In the rows, 128 means zero.
Each row has a class, written after it.
[132  75 141 105 136 111 107 141  92  97 196 111 104 154 125 132 105 107
 127 134 113 119 151 132 125 108 154 131 133 143 121 124 160 105 178 111
 136 114 120 103 146] | <157>
[130  86 145 110 137 103  99 158 101 117 194 127  89 145 133 144 105  96
 119 128 111 126 134 110 126 116 150 140 127 131 111 127 158 121 165 118
 123 113 129  95 141] | <86>
[141 117 162 138 166 151 166 161 139 156 133 111 155 127 117 144 154 154
 127 116 117 133 166  70 123 133 112 126  99 119 144 136  99 126 193 156
 126 133 115 102 126] | <54>
[138 161 135 124 106 133 109 132 138 125 120 100 129 129 163 127 110 117
 121 114 131 101 155 122 134 104 122 123 140 145 155 127 129 117 121 108
 110 116 105 136 159] | <83>
[126 119 151 128 133 107 121 130  99 110 173 102  99 138 133 159 131 106
 132 137  97 127 141 118 120 133 152 145 135 150 126 119 134 119 142  99
 124 113 126 116 147] | <26>
[142 184 132 123 108 133 121 135 135 124 119 101 138 118 157 133 109 117
 127 119 125  99 141 125 131 105 125 124 137 139 150 118 128 122 118 107
 103 103 106 124 148] | <26>
[142 154 140 115 100 122 118 141 142 117 127 105 129 124 141 123 106 120
 122 111 125  93 158 120 133 100 133 126 145 144 152 126 135 126 131 119
 105 116 102 130 139] | <54>
[139 146 156 138 145 136 149 144 143 161 123 120 147 133 119 154 164 155
 134 122 115 128 138  85 128 145 109 102 107 135 127 147  82 144 179 123
 114 119 114 126 136] | <77>
[127 129 151 139 156 137 154 147 128 156 120 113 149 132 122 130 170 156
 130 128 114 119 148  86 119 127  97 104 100 128 132 151  88 136 181 141
  99 121 124 124 121] | <77>
[174 124 133 187 182 131 206 113 142 119 101 144 143 101  92 171 122 105
 177  92 154 185 194  91 150 100 163 119 117 121 194 117 147 125 215 195
 158 107 106  75  78] | <86>
[125  85 144 102 142 121  95 142  97 106 193 106  91 168 143 128 112 108
 127 127 122 118 138 127 119 109 163 131 125 136 126 138 149 120 158 106
 138 111 125 114 149] | <83>
[136  80 152  97 151 118 103 154  95  98 194 105 111 161 140 134 121 118
 142 131 106 130 135 119 133 112 126 131 131 148 134 128 152 116 161 101
 141 111 124 102 144] | <26>
[135  71 149 112 146 112 108 141  87  95 177 106 120 133 148 152 126 119
 129 124 109 128 140 127 122 101 143 127 115 155 134 129 140 111 163 110
 124  97 142 107 134] | <83>
[135 144 146 147 145 142 165 146 126 148 120 115 152 127 120 147 166 153
 133 125 106 129 153  86 128 135  87 102 109 127 136 142  91 133 190 144
 110 134 123 121 118] | <77>
[132 164 134 139 101 138 120 175 142 147  94  82  81  77 179  59  89  70
 120 157 171  61 182 252 148  68  62 100 166 165 133  91 186  89  53  88
  87 122  96 116 100] | <157>
[124 136 133 145 138 134 170 111 124 146 102 116 161 118 100 153 176 155
 126 125  97 119 156  84 118 175 116 114 103 125 128 142  64 126 162 141
 120 119 133 136 114] | <54>
[155 223 159 138 180 127 153  84 113 116  79 143 206  69 154 169 160 137
 140 135 104 163   4 136  91 140 121 180  66 127  60 144  73 113  94 112
 180 129 148 163 180] | <26>
[147 117 125 102 140 133 126 113 139  96 110  97 163 101 114 129 109 106
 131 114 102 135 160 110 127  94 156 103 136 126 183 115 128 121 139 123
 141  84 103  95 116] | <77>
[134 143 142 142 148 128 148 147 125 150 132 110 144 133 122 137 174 157
 127 127 115 122 139  76 118 131  97 104  98 128 140 157  90 133 184 132
  94 113 126 118 117] | <86>
[143 194 161 134  82 118 105 138 128 113 141 104  87 129 156 147 130 110
 130 137 149 119 140 137 140  95  90 103 176 147 157 135 154 111  94  44
 129 120  82 128 153] | <77>
[115 135 139 103 100 177 152 153 131 110 129  96  92 139 165  92 117 139
 152 109 145  67 154 147 134 104 111 122 121 153 165 100 146 121  71 130
 100 123 118 139 135] | <54>
[156 175 140 127 100 131 134 109 138 114 105 106 152 118 145 143 118 112
 138 107 122 112 147 120 123  99 122 133 141 144 157 123 130 121 136 118
 113  92 101 135 166] | <43>
[140 170 134 122 104 133 115 144 135 124 129  95 129 122 150 117 111 113
 123 120 123  91 144 133 129 105 118 130 142 145 153 116 137 120 116 109
  96 115 109 128 149] | <26>
[133 131 159 128 145 148 162 153 123 144 118 110 144 139 116 120 153 161
 137 130 122 111 160 100 120 119 121 126 116 132 147 137 100 120 171 144
 103 132 120 117 147] | <157>
[131  86 147  94 157 130 110 143  95 108 200 103 100 170 149 125 109 120
 126 129 119 123 128 135 125 110 157 127 122 142 119 132 156 121 163  99
 139 110 123 112 161] | <150>
[136 150 154 143 160 136 168 159 118 160 126 115 148 137 127 138 162 161
 127 136 112 121 147  82 121 120 113 124 105 115 136 144  77 132 183 135
 110 126 106 108 145] | <54>
[135 151 137 149 141 128 151 143 116 145 120 117 165 134 110 136 161 146
 124 125 100 111 152  80 123 140 122 116 111 120 142 144  77 133 181 138
  98 119 122 124 130] | <26>
[144 181 176 117 113 189 122 110 180 183 149 156 115 211 127  83 115 124
 155 104 203 156  53 146 128  94  60 117  93 128  99 199 141 117 155 104
 196 148 127 150 240] | <150>
[134 161 134 121  97 132 131 122 126 102 115 105 124 115 142 130 113 109
 130 125 125  99 160 124 128 100 128 119 145 135 157 122 133 106 107 112
 123 113 103 128 130] | <54>
[134 123 159 153 134 137 135 154 124 160 127 106 169 146 115 138 164 147
 127 127 114 102 152 101 115 127 120 124 112 124 129 133  91 130 197 137
  88 113 112 122 150] | <157>
[127  89 151 114 144 117 107 144  91 105 180 108 101 142 146 149 115 107
 122 134 106 130 133 127 121 105 157 143 124 144 127 127 150 120 161 116
 127 119 138 110 143] | <83>
[151  94 151 107 148 118  99 129 100  96 160 119 134 135 130 142 104  89
 140 132 101 149 131 167 123 115 131 141 136 151 120 119 140  96 157  98
 162 112 122 113 159] | <157>
[146 155 152 106 105 127  89 152 139 118 123  98 138 129 155 121 121 105
 143 115 127 111 134 128 131 119 138 132 152 149 146 138 157 140 120 124
 101 133 108 143 145] | <77>
[128 146 159 137 155 154 160 157 123 174 122 100 150 141 127 127 185 165
 141 147 125 120 162  68 116 150 104 118 103 111 142 156  89 139 169 129
 105 122 111 120 149] | <43>
[126  86 150 101 137 125 114 144 105 107 191 115  91 158 134 135 111 114
 131 136 113 125 133 120 124 116 148 120 122 142 119 129 150 121 151 100
 140 106 131 112 138] | <43>
[134 152 147 124 162 149 143 147 129 142 146  97 141 148 131 112 154 145
 144 120 125 114 127 110 127 137 110 115  89 142 144 157 108 135 170 118
 103 123 123 125 135] | <86>
[130 167 120 111 106 142 106 192 122 133 157  69 120 162 181  51  99 151
  94  95 110  40 135 138 110 100 113 109 137 135 136 132  93 128 106 101
  78 107 147 150 157] | <150>
[139 140 158 144 119 140 132 102 117 111 112 102 114 129 135 145 109 119
 125 109 118 103 158 116 135 127 131 101 121 157 144 125 134  91 129 107
 136 113 142 149 136] | <77>
[135  87 146 100 145 122 100 148 101 109 192 109  99 151 141 133 102 110
 135 130 114 120 134 137 124 112 152 143 132 149 123 121 159 124 168 111
 129 113 125 117 153] | <157>
[134 142 140 150 142 133 152 149 124 146 109 123 167 137 114 154 160 158
 139 137 104 129 156  72 122 136 106 115 115 113 144 134  70 130 190 143
 116 120 113 111 129] | <157>
[128  87 159  95 166 123 108 141  96 107 191  91  89 158 134 116 121 103
 125 139 127 130 139 140 119 106 134 141 122 147 137 135 181 108 158 104
 149 127 112 101 148] | <77>
[135 154 170 122 159 147 146 157 117 149 138 112 130 139 138 123 161 148
 126 133 129 119 143  96 121 128  95 113  99 136 135 162 116 114 165 116
  84 135 121 113 142] | <26>
[144 177 137 118  97 135 120 132 135 115 118  97 123 118 147 136 114 124
 125 122 125  99 154 122 125 113 113 126 148 140 154 115 137 113 128 109
 111 117  98 129 149] | <157>
[134 160 134 106 103 131 116 144 135 109 137 103 119 132 153 122 110 113
 111 115 130  99 151 127 125 104 112 110 149 138 142 135 135 111 120  98
 117 114 112 122 130] | <150>
[138 177 135 112 101 146 126 140 147 131 125  94 133 126 153 115 113 110
 142 124 122  94 140 132 134 113  99 129 140 150 149 129 134 135 121 107
 102 114 112 138 155] | <43>
[144 136 153 146 136 133 142 152 123 156 133 122 149 120 126 152 167 137
 145 131 118 119 134  82 121 127  97 132 104 125 137 147  99 139 185 139
  88 125 122 115 159] | <83>
[142 164 138 124 108 131 126 135 131 124 115  90 131 120 149 126 121 121
 128 118 122  93 157 124 129 104 103 119 143 144 155 121 131 118 128 113
 107 111 105 129 147] | <77>
[ 81 160 138  55  58  75  93 210 165 109 161 117  66 146 188  89  95 227
  34 121  93 108 204   6 100  65 102  83 181 120 147 163  93 109  79 111
  14 159 143  91 114] | <86>
[141 165 135 122  98 130 122 137 131 127 125  95 126 110 152 126 121 111
 127 123 123  92 156 127 127  99 101 114 148 142 147 121 132 118 121 103
 104 108 100 131 153] | <77>
[151 167 148 122  96 135 124 139 127 126 130  84 118 114 151 119 136 130
 111 125 119  80 138 114 112  89  99 102 145 138 151 130 131 107 123  92
  77 101 108 129 164] | <150>
[147 166 150 114  88 139 100 133 140 124 125  88 128 132 147 139 108 118
 125 111 125  82 145 137 120 117 123 125 150 147 136 116 130 113 129  93
 109  97 109 139 161] | <157>
[128  87 150 102 144 123 115 136  94  98 189 116  90 150 135 144 114 111
 134 132 113 127 127 126 122 117 157 133 124 140 121 130 149 113 146 103
 146 113 130 114 135] | <54>
[124 146 152 113  79  97  99 141 141 113 130  96 119 123 149 129 145 141
 100 116 138  98 169 106 129 112 129 107 163 158 142 137 127 121 101  77
 126 100  88 136 135] | <157>
[123  91 151 103 152 122 112 144  94 110 194 106  89 157 140 137 118 109
 129 135 112 125 133 130 126 114 141 130 125 145 123 127 150 120 155  94
 144 113 120 109 147] | <77>
[132  77 150 115 150 119 102 134  97 109 186 118  93 165 133 133 114 104
 124 128 119 120 131 137 136 107 155 123 121 150 127 133 152 121 171 103
 135 114 117 121 149] | <83>
[143 129 158 138 146 139 146 157 119 132 124 127 175 115 113 155 161 140
 146 130 112 149 142  89 131 147 117 123 106 129 142 142 101 124 178 135
 122 135 128 104 131] | <157>
[134 157 149 102 106 119  98 170 149 155 122  98 126 142 168 133 115 123
 114 128 151  87 178  96 125  79 119 145 157 145 163 136 112 112 128 103
  98 104  79 106 183] | <83>
[139 143 152 145 146 140 160 151 124 152 119 112 159 135 122 132 170 154
 134 132 111 123 147  79 124 133 105 113 105 125 144 147  93 137 179 137
 103 120 117 122 138] | <43>
[139 159 131 122 101 130 107 143 142 124 124 102 127 128 149 109 107 118
 115 113 126  80 147 125 126  93 126 118 142 136 151 128 123 125 125 113
  91 114 109 136 149] | <83>
[134  76 155 110 145 122 106 139  93 105 182 112  98 144 139 148 119 104
 134 133 116 126 134 130 119 102 151 133 125 144 126 129 144 108 153 102
 140 104 132 109 151] | <83>
[144 184 149 107  89 137 118 138 140 114 121  97 112 122 145 125 100 120
 125 115 133  91 142 121 118  88 115 123 138 134 153 125 134 102 104  96
 116 101 115 112 160] | <86>
[133  90 155 102 135 127 109 149  94 100 193 107  90 151 143 133 107 102
 128 129 120 112 134 140 122 101 154 136 132 146 124 124 159 107 142  99
 140 114 120 117 146] | <54>
[130  89 146 100 138 123  97 166  97 120 200 107  97 152 147 147 103 116
 133 142 120 127 143 126 123 110 136 139 127 146 126 122 152 113 172 104
 132 110 131  96 152] | <157>
[130  90 151 110 144 132 115 137 106 111 176 105  96 160 140 139 116 112
 133 124 121 128 132 131 127 108 157 122 122 145 130 121 153 111 149 107
 135 101 123 105 142] | <86>
[133 213 140 128  99 124  96 105 117  98 101  64 142 143 160 153 111  93
 123 110 110  56 193 140 123 132 126 127 111 168 168 131 105 123 153  86
 110  82  89 153 144] | <83>
[152 175 135 130  99 130 134 120 134 115 112  94 141 122 140 124 131 116
 130 114 123 102 152 122 126 114 113 122 154 145 162 129 126 112 117 102
 114 104 100 141 152] | <43>
[135 128 142 153 133 127 160 139 119 137 109 122 161 121 119 160 168 121
 149 125 108 130 149  84 144 147 114 112 115 148 148 133  86 119 157 132
 122 117 115 115 136] | <77>
[135 136 151 151 148 139 146 141 123 152 118 112 139 139 122 149 161 150
 122 126 119 113 159  71 117 129 107 114 105 115 149 144  90 126 186 139
 101 118 119 117 131] | <83>
[120  83 144  88 157 130  88 147 109 110 199 126  96 164 141 129  99  94
 168 141 128 135  94 158 136 114 144 140 120 152 115 137 164 146 147  99
 145 118 137 120 141] | <77>
[144 166 141 126 103 135 125 139 132 124 121  90 124 133 148 123 116 115
 124 127 122 106 143 125 127 101 123 126 149 136 158 116 132 112 114 104
 126 115 100 117 173] | <150>
[129  77 146 103 144 118 107 141  96 105 187 112 105 150 134 139 114 117
 134 134 114 129 133 131 123 110 157 136 127 148 123 122 154 118 166 113
 136 109 128 111 146] | <157>
[142 190 141 118 112 140 131 120 131 124 121  77 128 121 126 115 124 115
 122 126 118  88 146 134 116 120 120 130 136 144 159 131 126 107 120  95
 106 113 115 130 155] | <26>
